Below are the code and all the weights of a small trained network. Each question names an input and a target symbol and asks about switching units off, where a switched-off unit gives its printed mean instead of its output.

import numpy as np


def w(rows, s, z=0):
    codes = np.array(rows[::2]) - 128.0
    scale = np.full(codes.shape[1], s)
    scale[-1] = z or s
    return codes * scale


def f(y):
    return np.maximum(y, 0)


def softmax(a):
    e = np.exp(a - a.max(-1, keepdims=True))
    return e / e.sum(-1, keepdims=True)


def log_softmax(a):
    a = a - a.max(-1, keepdims=True)
    return a - np.log(np.exp(a).sum(-1, keepdims=True))


def net(x, mask):
    ids = ['αβγεζηθλμξπστφψω'.index(c) for c in x.split()]
    T = len(ids)
    res = E[ids] + P[:T]
    u = 0
    for l in range(2):
        r = res
        for j in range(2):
            rows = slice(2 * j, 2 * j + 2)
            q, k, v = (r @ M[l][rows].T for M in (Q, K, V))
            z = softmax(np.where(np.tri(T) > 0, q @ k.T / 2**0.5, -1e9)) @ v
            o = O[l][rows]
            res = res + np.where(mask[u + j], z, o[:, -1]) @ o[:, :-1]
        u += 2
        y = f(res @ A[l][:, :-1].T + A[l][:, -1])
        res = res + np.where(mask[u : u + 12], y, B[l][:, -1]) @ B[l][:, :-1]
        u += 12
    return log_softmax(res[-1] @ U[:, :-1].T + U[:, -1])


Q, K, V, O, A, B = {}, {}, {}, {}, {}, {}
E = w([
[27,68,174,144,92],'α',
[147,158,187,186,102],'β',
[113,171,168,143,60],'γ',
[121,149,151,223,154],'ε',
[128,19,112,128,73],'ζ',
[167,135,147,142,20],'η',
[104,99,233,166,140],'θ',
[200,131,178,112,123],'λ',
[83,93,116,168,142],'μ',
[84,87,90,127,80],'ξ',
[116,148,166,140,159],'π',
[79,254,121,53,111],'σ',
[91,106,145,147,41],'τ',
[83,140,110,180,64],'φ',
[103,87,163,197,100],'ψ',
[74,149,173,149,126],'ω',
],0.015)
P = w([
[86,179,2,220,107],'0',
[134,137,199,165,169],'1',
[129,130,191,164,170],'2',
[129,126,186,160,156],'3',
[109,136,183,168,146],'4',
[127,129,208,149,141],'5',
[97,136,184,169,127],'6',
[94,136,186,169,124],'7',
[96,133,190,163,114],'8',
[93,142,191,169,101],'9',
[82,137,189,176,105],'10',
[91,124,194,161,103],'11',
],0.0094)
Q[0] = w([
[81,83,167,112,68],'0.h0',
[47,152,200,169,120],'0.h0',
[119,200,102,72,174],'0.h1',
[90,119,185,255,89],'0.h1',
],0.0093)
K[0] = w([
[108,201,110,33,147],'0.h0',
[59,192,149,120,95],'0.h0',
[142,211,167,2,181],'0.h1',
[70,95,30,190,62],'0.h1',
],0.0088)
V[0] = w([
[126,150,149,112,82],'0.h0',
[132,108,49,3,194],'0.h0',
[182,185,241,122,179],'0.h1',
[9,41,114,104,129],'0.h1',
],0.011)
O[0] = w([
[158,61,139,84,151,163],'0.h0',
[85,181,147,11,140,5],'0.h0',
[60,150,133,194,95,17],'0.h1',
[220,179,217,114,144,178],'0.h1',
],0.011)
A[0] = w([
[113,50,79,92,27,212],'0.n0',
[64,173,94,61,195,120],'0.n1',
[61,219,85,71,106,142],'0.n2',
[51,60,200,172,183,168],'0.n3',
[201,125,148,22,211,29],'0.n4',
[182,119,232,159,214,250],'0.n5',
[174,238,160,92,102,221],'0.n6',
[134,141,95,158,170,150],'0.n7',
[110,144,61,189,207,109],'0.n8',
[133,114,20,109,253,115],'0.n9',
[50,229,145,153,92,232],'0.n10',
[211,145,147,23,162,11],'0.n11',
],0.0077,0.0023)
B[0] = w([
[106,65,78,95,219,146],'0.n0',
[81,31,156,233,165,131],'0.n1',
[199,110,174,254,195,136],'0.n2',
[214,98,148,148,147,170],'0.n3',
[137,181,115,107,85,170],'0.n4',
[203,76,71,130,119,255],'0.n5',
[75,142,130,208,121,149],'0.n6',
[33,151,128,43,48,141],'0.n7',
[58,191,161,104,33,145],'0.n8',
[50,202,169,127,59,132],'0.n9',
[179,142,31,130,197,142],'0.n10',
[125,182,158,153,99,166],'0.n11',
],0.0059,0.018)
Q[1] = w([
[191,144,51,83,86],'1.h0',
[139,75,107,241,1],'1.h0',
[162,71,67,242,209],'1.h1',
[101,218,54,113,69],'1.h1',
],0.0058)
K[1] = w([
[67,182,72,158,88],'1.h0',
[87,254,76,120,133],'1.h0',
[119,193,45,136,128],'1.h1',
[139,75,156,176,130],'1.h1',
],0.0079)
V[1] = w([
[39,183,66,26,168],'1.h0',
[198,157,135,57,177],'1.h0',
[76,249,245,191,79],'1.h1',
[77,254,113,140,42],'1.h1',
],0.0084)
O[1] = w([
[126,159,62,231,54,5],'1.h0',
[251,249,73,119,130,63],'1.h0',
[111,190,194,77,24,119],'1.h1',
[180,99,118,93,2,131],'1.h1',
],0.0099,0.016)
A[1] = w([
[196,92,141,42,86,185],'1.n0',
[93,113,154,2,189,109],'1.n1',
[204,197,108,119,118,89],'1.n2',
[161,110,101,93,168,129],'1.n3',
[157,117,94,95,49,39],'1.n4',
[103,144,50,171,192,173],'1.n5',
[168,110,163,207,187,189],'1.n6',
[140,146,150,87,49,84],'1.n7',
[65,169,100,188,123,224],'1.n8',
[6,191,122,126,146,251],'1.n9',
[139,188,93,91,202,154],'1.n10',
[181,103,118,123,174,179],'1.n11',
],0.0082,0.0033)
B[1] = w([
[54,192,54,153,136,242],'1.n0',
[175,199,144,204,131,218],'1.n1',
[40,134,156,99,83,157],'1.n2',
[94,202,107,117,99,202],'1.n3',
[80,220,122,157,189,161],'1.n4',
[228,89,224,242,63,159],'1.n5',
[85,122,94,54,110,252],'1.n6',
[134,182,86,117,236,171],'1.n7',
[222,171,194,91,91,136],'1.n8',
[249,111,235,119,99,140],'1.n9',
[174,140,163,65,2,178],'1.n10',
[92,147,65,135,111,238],'1.n11',
],0.0065,0.02)
U = w([
[134,167,171,84,160,44],'α',
[170,83,109,167,39,139],'β',
[95,111,118,102,206,117],'γ',
[127,163,117,246,106,212],'ε',
[103,87,49,95,157,148],'ζ',
[146,76,128,92,96,196],'η',
[218,119,123,154,163,220],'θ',
[129,128,84,155,107,191],'λ',
[33,137,132,117,127,63],'μ',
[99,129,104,254,197,36],'ξ',
[155,94,83,62,56,106],'π',
[185,126,234,147,84,186],'σ',
[103,126,209,137,199,124],'τ',
[132,43,186,58,92,4],'φ',
[129,42,106,63,125,120],'ψ',
[103,190,91,199,165,70],'ω',
],0.0064,0.0034)

Each question gives the input, a string of symbols that net reads in full, and the target symbol t.
The units are the heads (2 rows each of Q, K, V and O) and the neurons (one row each of A and B). Each row of codes is followed by its name. A weight is (code - 128) times the scale printed after its matrix; where a second scale follows, it is the last column's (O, A, B and U).
mask holds one flag per unit, layer by layer, with each layer's heads first. A switched-off unit (its flag False) gives its mean, the last column of its rows in O or B, instead of its output. The means were averaged over made-up inputs and are rounded, as every weight is.
A unit's drop is (log p(t) with every unit on - log p(t) with that unit switched off) / (log p(t) with every unit on - log p(t) with every unit switched off).
The circuit of an input: a set's keep is (log p(t) with only the set's units on - log p(t) with every unit switched off) / (log p(t) with every unit on - log p(t) with every unit switched off). Starting from the 12 units with the biggest drops (on a tie, the unit counted first), units are removed one at a time, each time the one whose removal leaves the highest keep (on an exact tie, the one counted first), for as long as the keep stays at least 0.8.
units of the circuit, in order: the units of the circuit, biggest drop first
unit that matters most: the unit with the biggest drop
k most important neurons: the k neurons with the biggest drops, biggest first
k most important neurons of layer l: the k neurons of layer l with the biggest drops, biggest first
which heads matter: for each layer, one digit per head in row order, 1 if its drop is at least 0.15 and else 0, layers parted by /
input π φ ε λ ξ η π ζ ε ε τ η, target ε: 2 most important neurons of layer 0 : (0.n5; 0.n8)
input ψ φ λ ξ β ε τ ε η, target γ: units of the circuit, in order : (1.h0; 1.h1)
input τ β μ, target θ: units of the circuit, in order : (0.h1; 1.h1; 1.n5; 1.h0)
input ζ α τ τ η, target π: 2 most important neurons : (1.n10; 1.n2)
input η ω ψ ξ λ α θ, target ξ: units of the circuit, in order : (1.h1; 0.h1)
input ε μ ζ ζ, target μ: unit that matters most : 1.h1
input ζ η π θ α ε ξ β θ, target π: 2 most important neurons : (0.n5; 1.n10)
input α α σ, target σ: 2 most important neurons of layer 0 : (0.n5; 0.n8)
input τ φ τ τ τ ψ ψ ε, target θ: units of the circuit, in order : (0.h1; 1.h1; 1.n5; 1.h0)
input θ α γ τ ω ε, target τ: units of the circuit, in order : (1.h0; 0.h0; 1.h1)
input ε λ τ γ θ β, target μ: which heads matter : 11 / 11
input τ τ θ λ ε τ ξ α ε φ ζ, target θ: 2 most important neurons : (1.n5; 1.n1)
input β η τ φ τ β ψ τ τ, target φ: units of the circuit, in order : (0.h1; 1.h0; 0.h0)
input λ τ α β ω ζ θ, target β: 2 most important neurons : (0.n5; 0.n8)
input β μ φ ε α, target φ: 2 most important neurons : (0.n8; 0.n5)
input ζ α η ξ θ μ θ β ζ α π μ, target π: which heads matter : 11 / 10
input τ λ σ, target σ: most important neuron of layer 1 : (1.n9)
input θ τ τ, target τ: units of the circuit, in order : (1.h0; 1.h1; 0.h0)
input φ μ ε ε ε π ζ ε μ α η, target ζ: which heads matter : 11 / 01
input ε φ ε, target μ: 3 most important neurons of layer 1 : (1.n4; 1.n0; 1.n7)
input π ξ ε, target ε: 4 most important neurons : (0.n5; 0.n8; 1.n4; 1.n6)
input ε λ ε η η ε τ γ, target μ: 4 most important neurons : (0.n8; 0.n5; 1.n0; 1.n4)
input γ θ ξ ω ε ε, target ψ: 2 most important neurons : (0.n5; 1.n1)
input ψ λ ω τ ε τ, target γ: unit that matters most : 0.h0
input ε φ β φ θ ψ μ π ω α, target μ: 2 most important neurons : (0.n8; 1.n0)
